Here is a tiny trained network, its code and every weight. The questions are about switching its units off for an input and a class, where a switched-off unit gives its printed mean instead of its output.

import numpy as np


def w(rows, s, z=0):
    codes = np.array(rows[::2]) - 128.0
    scale = np.full(codes.shape[1], s)
    scale[-1] = z or s
    return codes * scale


def norm(h):
    return h / np.sqrt((h * h).mean(-1, keepdims=True) + 1e-5)


def f(y):
    return np.maximum(y, 0)


def log_softmax(a):
    a = a - a.max(-1, keepdims=True)
    return a - np.log(np.exp(a).sum(-1, keepdims=True))


def net(x, mask):
    res = np.array(x, float).reshape(1, 4) / 4 @ E
    u = 0
    for l in range(4):
        y = f(norm(res) @ A[l][:, :-1].T + A[l][:, -1])
        res = res + np.where(mask[u : u + 9], y, B[l][:, -1]) @ B[l][:, :-1]
        u += 9
    return log_softmax(norm(res)[-1] @ U[:, :-1].T + U[:, -1])


A, B = {}, {}
E = w([
[125,67,133,44],'x0',
[128,129,129,130],'x1',
[61,254,104,118],'x2',
[87,85,138,139],'x3',
],0.0067)
A[0] = w([
[30,76,126,151,93],'L0N1',
[88,67,164,57,179],'L0N2',
[102,79,193,44,137],'L0N3',
[33,98,142,181,133],'L0N4',
[166,222,133,228,215],'L0N5',
[57,89,142,173,90],'L0N6',
[88,93,113,30,11],'L0N7',
[2,153,99,178,105],'L0N8',
[224,51,184,64,2],'L0N9',
],0.0063,0.0026)
B[0] = w([
[116,112,8,163,164],'L0N1',
[35,91,101,170,212],'L0N2',
[129,193,113,137,203],'L0N3',
[143,201,69,4,176],'L0N4',
[172,54,94,68,254],'L0N5',
[157,115,3,123,154],'L0N6',
[130,79,145,83,172],'L0N7',
[199,180,215,197,222],'L0N8',
[155,53,139,111,207],'L0N9',
],0.0051,0.0049)
A[1] = w([
[170,140,92,73,72],'L1N1',
[122,233,228,28,146],'L1N2',
[56,139,204,173,160],'L1N3',
[225,106,200,69,100],'L1N4',
[135,130,121,254,214],'L1N5',
[185,165,124,192,115],'L1N6',
[14,175,157,52,249],'L1N7',
[158,157,119,169,138],'L1N8',
[170,181,146,111,162],'L1N9',
],0.0081,0.0017)
B[1] = w([
[33,154,88,62,174],'L1N1',
[149,91,150,160,246],'L1N2',
[181,176,79,110,146],'L1N3',
[48,103,125,187,206],'L1N4',
[143,57,182,1,188],'L1N5',
[166,36,157,23,194],'L1N6',
[112,59,167,138,254],'L1N7',
[120,90,97,96,178],'L1N8',
[155,152,90,165,197],'L1N9',
],0.0073,0.0048)
A[2] = w([
[155,34,136,254,115],'L2N1',
[119,61,107,143,156],'L2N2',
[73,172,46,124,132],'L2N3',
[126,32,97,167,129],'L2N4',
[152,77,131,118,249],'L2N5',
[210,195,128,141,235],'L2N6',
[169,173,80,76,28],'L2N7',
[76,194,182,128,188],'L2N8',
[122,137,196,120,28],'L2N9',
],0.011,0.0019)
B[2] = w([
[100,202,81,217,217],'L2N1',
[150,210,130,50,229],'L2N2',
[144,171,104,162,159],'L2N3',
[191,136,148,53,254],'L2N4',
[106,165,253,166,230],'L2N5',
[154,42,247,177,173],'L2N6',
[94,155,116,48,174],'L2N7',
[103,49,134,167,155],'L2N8',
[101,161,136,176,140],'L2N9',
],0.006,0.0079)
A[3] = w([
[127,153,168,33,206],'L3N1',
[98,94,108,121,98],'L3N2',
[135,114,178,121,77],'L3N3',
[56,146,86,97,175],'L3N4',
[118,138,249,192,252],'L3N5',
[100,97,96,123,104],'L3N6',
[129,62,119,160,251],'L3N7',
[202,125,142,99,171],'L3N8',
[95,151,124,175,89],'L3N9',
],0.011,0.0017)
B[3] = w([
[207,176,102,161,245],'L3N1',
[205,101,162,116,134],'L3N2',
[45,68,91,107,175],'L3N3',
[210,148,136,173,152],'L3N4',
[155,103,107,159,218],'L3N5',
[76,92,3,118,132],'L3N6',
[186,198,114,236,143],'L3N7',
[28,142,112,174,188],'L3N8',
[231,76,101,148,135],'L3N9',
],0.006,0.012)
U = w([
[133,70,166,241,143],'0',
[149,92,191,74,156],'1',
[165,182,89,134,154],'2',
[161,168,140,153,176],'3',
[72,206,115,146,72],'4',
[3,126,88,137,9],'5',
[2,138,86,153,3],'6',
],0.013,0.0079)

Each question gives the input, the list of numbers given to net, and the class t.
The units are the neurons (one row each of A and B). Each row of codes is followed by its name. A weight is (code - 128) times the scale printed after its matrix; where a second scale follows, it is the last column's (A, B and U).
mask holds one flag per neuron, layer by layer. A switched-off neuron (its flag False) gives its mean, the last column of its row in B, instead of its output. The means were averaged over made-up inputs and are rounded, as every weight is.
A unit's drop is (log p(t) with every unit on - log p(t) with that unit switched off) / (log p(t) with every unit on - log p(t) with every unit switched off).
The circuit of an input: a set's keep is (log p(t) with only the set's units on - log p(t) with every unit switched off) / (log p(t) with every unit on - log p(t) with every unit switched off). Starting from the 12 units with the biggest drops (on a tie, the unit counted first), units are removed one at a time, each time the one whose removal leaves the highest keep (on an exact tie, the one counted first), for as long as the keep stays at least 0.8.
units of the circuit, in order: the units of the circuit, biggest drop first
top k neurons: the k neurons with the biggest drops, biggest first
top k neurons in layer l: the k neurons of layer l with the biggest drops, biggest first
input [-6,8,-4,8], class 2: top 2 neurons -> (L0N6; L0N4)
input [-5,4,-4,-5], class 1: units of the circuit, in order -> (L1N5)
input [-8,1,-6,7], class 1: units of the circuit, in order -> (L1N5; L2N4)
input [1,-2,1,1], class 4: units of the circuit, in order -> (L0N4; L1N1)
input [-1,-4,5,8], class 2: top 3 neurons -> (L0N1; L0N6; L0N4)
input [-7,-6,6,5], class 1: top 4 neurons -> (L0N8; L1N5; L2N1; L1N6)
input [-7,-6,-6,7], class 1: units of the circuit, in order -> (L1N5; L2N4)
input [5,-5,-4,-8], class 2: top 2 neurons in layer 0 -> (L0N5; L0N4)
input [-8,5,7,2], class 1: top 2 neurons in layer 0 -> (L0N8; L0N5)
input [-3,6,-6,8], class 2: top 2 neurons in layer 1 -> (L1N7; L1N2)
input [-6,6,-2,6], class 1: top 2 neurons -> (L1N5; L2N1)
input [-8,-7,8,8], class 0: top 3 neurons -> (L2N6; L2N2; L0N8)
input [0,-8,-1,6], class 3: top 2 neurons in layer 3 -> (L3N4; L3N3)
input [-7,-3,2,6], class 1: units of the circuit, in order -> (L1N5)
input [6,0,7,-5], class 0: top 2 neurons in layer 1 -> (L1N7; L1N2)
input [-4,-6,6,1], class 0: top 2 neurons -> (L0N8; L2N6)
input [5,8,3,3], class 3: top 3 neurons in layer 2 -> (L2N6; L2N2; L2N8)
input [6,7,-4,8], class 2: top 4 neurons in layer 2 -> (L2N6; L2N1; L2N2; L2N8)
input [-8,7,8,-6], class 0: top 2 neurons -> (L2N6; L2N2)
input [3,8,-2,1], class 3: top neuron -> (L2N5)
input [3,-7,-4,4], class 3: top 3 neurons -> (L2N2; L2N1; L3N1)
input [-6,1,-2,4], class 1: top 3 neurons -> (L1N5; L2N1; L1N6)
input [5,3,7,-5], class 0: top 2 neurons -> (L1N2; L1N7)
input [4,-6,-8,-6], class 0: top 2 neurons -> (L2N1; L1N4)
input [-4,-3,3,7], class 2: top 2 neurons -> (L0N4; L0N6)
input [3,-5,-4,8], class 2: top 3 neurons in layer 2 -> (L2N1; L2N2; L2N4)
input [-8,6,5,-3], class 1: top 3 neurons in layer 2 -> (L2N6; L2N1; L2N7)
